Here is a tiny trained network, its code and every weight. The questions are about switching its units off for an input and a class, where a switched-off unit gives its printed mean instead of its output.

import numpy as np


def w(rows, s, z=0):
    codes = np.array(rows[::2]) - 128.0
    scale = np.full(codes.shape[1], s)
    scale[-1] = z or s
    return codes * scale


def f(y):
    return np.maximum(y, 0)


def log_softmax(a):
    a = a - a.max(-1, keepdims=True)
    return a - np.log(np.exp(a).sum(-1, keepdims=True))


def net(x, mask):
    res = np.array(x, float).reshape(1, 6) / 4 @ E
    y = f(res @ A[0][:, :-1].T + A[0][:, -1])
    res = res + np.where(mask, y, B[0][:, -1]) @ B[0][:, :-1]
    return log_softmax(res[-1] @ U[:, :-1].T + U[:, -1])


A, B = {}, {}
E = w([
[219,142,159,145,152,66,65,100,205,185,58,135],'x0',
[139,149,94,107,49,80,118,97,62,10,95,185],'x1',
[137,12,158,179,103,87,74,158,65,142,213,151],'x2',
[126,115,126,123,128,121,130,126,142,120,131,127],'x3',
[128,138,127,133,120,133,126,129,126,132,128,126],'x4',
[127,101,123,112,151,115,131,128,131,118,123,126],'x5',
],0.012)
A[0] = w([
[159,170,117,108,188,127,129,119,251,185,59,104,127],'N0',
[228,118,135,138,112,59,51,122,163,150,68,143,37],'N1',
[121,80,136,130,112,87,120,116,67,75,164,153,91],'N2',
[80,88,136,134,172,181,161,153,175,210,211,88,136],'N3',
[101,110,98,139,79,143,113,132,82,115,186,113,83],'N4',
[83,132,117,105,159,174,175,141,119,125,147,117,1],'N5',
[143,69,149,158,115,111,94,138,103,161,169,140,89],'N6',
[83,199,118,94,139,158,202,125,168,73,65,113,144],'N7',
],0.017,0.0099)
B[0] = w([
[135,74,198,158,125,126,141,167,206,188,138,127,253],'N0',
[108,216,62,112,138,137,132,82,72,76,129,126,224],'N1',
[111,73,157,135,147,168,131,184,108,167,152,104,199],'N2',
[128,201,78,112,112,130,107,89,81,77,118,139,223],'N3',
[146,11,148,107,120,100,123,165,136,105,119,133,183],'N4',
[150,220,119,155,137,99,119,76,166,148,99,138,159],'N5',
[124,189,89,111,125,118,162,94,143,96,101,131,194],'N6',
[127,187,71,115,126,118,111,88,68,83,132,134,223],'N7',
],0.012,0.029)
U = w([
[165,193,48,104,120,81,140,48,150,92,64,100,222],'0',
[118,136,22,59,106,128,144,83,71,37,108,92,162],'1',
[190,13,222,169,111,119,178,200,255,238,134,60,5],'2',
],0.0044,0.0029)

Each question gives the input, the list of numbers given to net, and the class t.
The units are the neurons (one row each of A and B). Each row of codes is followed by its name. A weight is (code - 128) times the scale printed after its matrix; where a second scale follows, it is the last column's (A, B and U).
mask holds one flag per neuron, in row order. A switched-off neuron (its flag False) gives its mean, the last column of its row in B, instead of its output. The means were averaged over made-up inputs and are rounded, as every weight is.
A unit's drop is (log p(t) with every unit on - log p(t) with that unit switched off) / (log p(t) with every unit on - log p(t) with every unit switched off).
most important unit: the unit with the biggest drop
top k neurons: the k neurons with the biggest drops, biggest first
drop when u is switched off: that unit's drop, to one decimal
input [-7,-6,0,-4,8,0], class 0: top 3 neurons : [N5 N2 N1]
input [1,-5,-3,6,3,1], class 2: most important unit : N0
input [1,-6,0,-5,-6,-3], class 2: top 4 neurons : [N1 N7 N0 N6]
input [1,0,-5,5,8,8], class 2: top 2 neurons : [N0 N1]
input [3,-3,0,-8,1,-3], class 2: top 3 neurons : [N7 N0 N6]
input [-8,-8,-1,-8,-1,-5], class 0: top 3 neurons : [N5 N2 N1]
input [2,-4,-5,0,5,-8], class 2: top 2 neurons : [N0 N1]
input [-8,0,-8,-5,-5,1], class 0: drop when N4 is switched off : 0.1
input [4,-6,-4,-6,-7,2], class 2: drop when N0 is switched off : 2.1
input [-5,-7,-4,0,-6,8], class 0: drop when N5 is switched off : 0.7
